Each row is followed by its group and then its class within the group.
[ 10 -13 -15 -13   9   4   1 -30  -6 -14   6  -6  -2  11   4   7   2  26
   2   3   5   2 -17   3   8   7]
jf.Gb
[ -5  17   6  11   2  -1  -4  12   4   0   8   1  -2   1   0   5   6 -40
  -2   9  -3 -16   5  13  22  -6]
Nm.Qc
[-20  38   2  14   4  -3   1  21 -25   2 -13   6   7  -2  10  -4  -7 -43
   8  -3  -9 -12   6  14  -8  16]
Rj.Tm
[ -7  18  11  -6  -2  -8  -1  10 -30   6 -13   4   0 -13 -10   0  -3  56
   5   1   9  -3  -1  -1 -40   9]
tb.bs
[ -5  35  15  -2  12   3  -4  19  10   5  -1  -6  -4 -19  -7   7  15 -11
  -4  17  -3 -20  -3  16  16  -8]
Nm.Dj
[ -5   0  13  -1  -8  -7  -1  12 -15   6  -9   5   1  -4  -5   1  -3  24
   9   0   5  -9  17   0 -19   5]
tb.jn
[ 10 -16 -18  -3   9   7  -2 -17 -12  -1  10  -5   1  10   4  -8  -1  15
  -2  -3  -3  -2 -35   2  -4  22]
jf.Zp
[-18  30   0  -4   2  -3   3 -10 -23   5  -6  -1  -2   1  -1  -6   2 -33
  -4   4   0 -22   3  12  33  -4]
Rj.rg
[-15  32   8   4   5   1  -7  14 -17   7 -10   5   4 -18  -6  -9 -16  36
   8   0  -2  -2 -19  11 -41  10]
tb.bs
[ -7  24  19  10  -4  -1  -6  22   0  16   3   2   0  -9  -4  -1   8 -40
  -5  11  -6 -21   4  15  13   2]
Nm.Dj
[  1 -13  -2   8  -1   2  -6   4   3 -13  13  -3  -2   5  -5   4  10  28
   0   4   2  -5   8  10  19 -14]
Nm.Qc
[  5 -21 -13 -11   3   6   6 -21  15  -8   5  -5   3   5   5   4  -2  32
   0  -1   4   1 -17  -4  -1   4]
jf.Zp
[-14  14  16  -4  -2  -4  -2  23 -26  12  -7   3  -1 -18  -7  -1  -6  57
  10   6   6 -17  -9  12 -33  10]
tb.jn
[ -6  51   9   9   9  -3  -2  21 -12   1  -5   4   5  -8  -1   2   0 -47
   1   8  -6   1  -2   7  -6  -7]
Nm.Qc
[  3   0 -13 -13   8  12   2 -23  12  -8   6  -9  -1   9   2   2  -2   6
  -8   0  -4  -2 -38  -2  12   0]
jf.Gb
[ -4  50  18   1  11   0   0   8  -2  16  -1   6  -6 -14  -8  -3   0 -51
  -4  14  -7 -12 -14   7   4  -9]
Nm.Dj
[  4  17   6  -4  10  -2   1  10 -24  16 -14   7  -6 -17   1   3 -10   6
   9   2   6   9 -14  -2 -34  11]
tb.jn
[  3  16   2  14   4   6  -2  10   3  -8  10   0   1  -1   0  -3   1 -10
   0   7   3  -5   2  14   2   2]
Nm.Qc
[  3  -9 -16   9   7   0   1  -7 -13 -25  10   0   5  26  11   3  -6  16
  16  -4   1   3  -2   3 -18  17]
jf.Gb
[  5  30 -11   1  17  10   1 -10   4 -17   0  -3   0   8   6   2  -4 -14
   0   4  -5   7 -30  -1 -19   6]
jf.Gb
[  8  -9  -7 -17   1   9  -3  -9  -3   9   1 -12  -5   2  -1   0  -3   7
  -9   2   3  -2 -49 -12  -2   1]
jf.Zp
[  3 -17 -12 -10   4   6   4 -20   6   1   6  -4  -1   3   6  -1  -1   2
  -5   0   1  -5 -20   3  21  15]
jf.Zp
[  0  10 -19  -3  13   6   2 -13   0 -17  -2  -4   1  11   8   6  -9  -8
  -2  -3  -3  15 -29  -5  -4  -5]
jf.Gb
[-25   4   0  -4  -3  -3  13 -16  -3   0  -6   1   5  -2  -1  -7  -3  31
   2  -2   1 -22  24  14  21  -6]
Rj.rg
[-16  -2   6  -4 -11  -1   1   9   1   1   0  -5   3   5   3   5   5  -9
   2   3  -1 -30  15   8  29  -7]
Rj.Tm
[  6 -12 -19  -3   9   4   2 -24  -6 -10   5  -3  -1  19   9   3 -12  12
   6  -2   3  13 -32  -8  -8   5]
jf.Gb
[  4  30  11  -8   8  -6  -3   0 -20   6  -9   8  -4 -12  -9   5  -2  17
   3   9   3   4   6  -3 -32   5]
tb.jn
[-12  48   9   8  14   5   1  18 -18  15 -11   7   0 -25  -7 -13 -17 -10
   1  -1  -7   2 -38  10 -35   3]
tb.bs
[-10  42   4   8  10   0  -3   8  -9  -3   4  -1  -1  -4  -3  -1   5 -31
  -2  11  -5 -16   3  20  19  -7]
Nm.Qc
[-22  19  19  13  -9   0  -5  29 -13  15   3   1  -2  -2  -6  -6  -3 -22
   1   8  -3 -30  -7  16  21 -16]
Nm.Dj
[-10  -3  11  -3  -1  -2   0   9 -13  11   2  11  -4 -13  -5   0 -13  61
  12   1   8  -8  -6  10 -16 -10]
tb.jn
[-11  52  10   7  12   2  -2   6 -18   7   0   4   0  -1   0   2   0 -68
  -4  14  -7 -20  -5  11  14  -4]
Nm.Qc
[ -6  66  13  -5  11   1  -5   3 -12  15  -5  -3  -4 -20  -8  -4   9 -69
 -14  19  -7 -19 -14  11  31 -13]
Nm.Dj
[ -7  43  10   5   6   5  -7  17   2   2   1  -6  -4 -13  -8   3   7 -16
  -9  14  -5 -14 -22  15  13 -16]
Nm.Qc
[ -9  41   8   9  11   0  -4  14  -5  -1   1   0   1  -4  -2  -3  -1 -13
   5  11  -4 -15  -3  17  -6   3]
Nm.Qc
[  7 -31  -2 -11 -10  -3  -2  -4  -1 -16  -7  -2   0  -5 -11   3   8  87
   3  -8  12  11  31  -6 -24  -3]
tb.bs
[ -2  -4   0 -13  -1   1  -1   2 -16  -5  -7  -4  -6  -8 -13   1  -2  79
   0  -1   7   6 -15  -5 -15 -19]
tb.bs
[ -6  -3  -8 -17   2   6   3 -20  11  -4   0 -11  -3   6  -2   3  -3  28
  -3   4   1  -8 -35  -7   6  -8]
jf.Gb
[ -5 -36 -14 -18  -2   7   4 -23  24 -10   4 -13  -2   8  -1   3  -4  58
  -3  -3   3  -6 -15   0  28 -18]
jf.Zp
[-20  24   6  -3  -6   0   3   2   1   1 -10  -3   7  -1  -1  -2   6 -22
  -4   6  -5 -24   7   9  21   1]
Rj.Tm
[-13  32  -4  -9   3  -6   3 -22 -30   6 -10  -1   4   2   1 -15   5 -31
  -7   2  -1 -20  13   7  22  13]
Rj.rg
[-23  16 -10  -2  -1  -5   4  -6 -21 -17 -10  -4   2  10   8   3   3  -5
   5  -4   3 -14  34   8  35 -14]
Rj.Tm
[  2  41   7   3  12   3  -4   3  -1  -2   3  -1  -6 -12  -7   2   9 -24
  -7  13  -5  -4   1  14  12 -11]
Nm.Qc
[ -3  56 -10  -6  24   4   6  -1 -12   1 -14   1   2  -3  12   4 -16 -65
   3   6 -10   8 -59  -4 -30  20]
jf.Gb
[ -4  52  18  -1   3   2  -6  14 -14  13  -4  -2  -6 -11 -11  -2   8 -46
  -7  13  -4 -15 -20   4  -2  -4]
Nm.Dj
[ -4  30  -8  -3  10   5  -2   2  -7   4  -5  -6  -5   5   9   3  -2 -62
  -4   3  -1   4 -50  -5   6 -14]
jf.Gb

Each row is followed by its group and then its class within the group.
[ -8 -15 -10  -9 -13 -46  10  -4  11 -11  -4 -11  17   3  -7  -3  16  -7
  -5   2  -1   2  17  -3  22  -1]
K.H
[-41  -4  12 -38 -11   2 -12   4   7 -14  -8 -47   4 -15 -20   5  62   1
 -26   9 -12  37  17  -8  13  40]
K.W
[ -1   1   1  -2  -6 -20   6 -10  33  -8  -5  -8  10  37 -14   5 -28 -25
   5   7   1   9  -9  12  23   5]
D.X
[ -8   2 -13 -16 -12 -28   3  -4  34 -14  12 -30  19  55 -13  12  -2  -5
 -15   4  -4  26  14  11  16  17]
G.J
[ -6  10 -12 -13  -8  -8  13   5  32  -8  -1  -4   8  38   4  13  -7 -13
  15  -2  -3  18  -3   5   8  20]
G.S
[-19  -1  -2   2 -12  -8  14 -22  47  -9 -10 -28  30  39 -12   5 -18 -17
 -18  22   4  27   4  22  29  29]
G.J
[-10  19   2  -5  -2   9   6 -28  17   1 -10   6  17  30   2   7  -9 -11
  -1   5   1  15  -5   9  -6   1]
N.U
[  0  10   0 -14   2 -19  -5 -11  13 -10  10 -21   8  41  -2  -4  -6  -2
 -19  -1  -8   5  -7   5   6  -9]
D.X
[ -5  11 -12 -14 -12 -24  -3 -14  44 -13   7 -19  29  62 -15   7  -9  -6
 -18  -6   8  19  -6   3  23  12]
D.X
[ -3   1  -3 -14 -12 -14   0 -16  35 -12   4 -11  16  50 -12   8  -1  -3
 -18   0   5  27  10  11  17  25]
D.V
[  2   4  -3 -19  -9 -22  -5  -8  28 -13   6 -20  10  50 -11   4   1   6
 -15  -8   2  20   9   5   8  12]
D.X
[-12  10  -1 -22 -14 -23   4  -3  23 -16  -3 -14  19  32  -5  14   3 -19
   9   4   1  28   4   2  16  13]
G.J
[-13  23   3 -11  -3 -14   6   7  25 -11  -1 -22   4  41  -1  15   2 -14
  -3   6  -9  20   6   8  -4   1]
G.S
[-17  -9   7 -18 -12 -32   0  -1  18 -14  -5 -38  17   2  -5  -7  18 -12
 -13  14  -3  32  13  -2  32  29]
K.H
[-10   6 -10   1 -16 -26  10 -11  29  -7   3 -24  10  31  -6  -6 -30 -20
  22  19   6  14   7  -4  14  13]
N.L
[  3   4 -13  -4   2 -15  -1  -9  22  -3  17  -1  -1  53  -2   2 -13   6
  -6   1  -2  14  15   4 -15  -8]
G.S
[ 10   1  -8 -12  -3  -3 -13  -8   0  -7   1   9  12  23  -9   2   8  15
  -9 -25   0  -1   1  -3  13   8]
D.V
[-11   4 -13 -19  -4 -17   1   0  24  -5   6 -15  11  48  -6  11  12  -4
  -4   3  -3  22  27   3   1   9]
G.J
[-11  -3   7 -17  -8 -15  -2  -6  18 -18  -3 -36  22  -2  -7  -2  28  -5
 -40  15 -10  27  16   4  15  23]
K.W
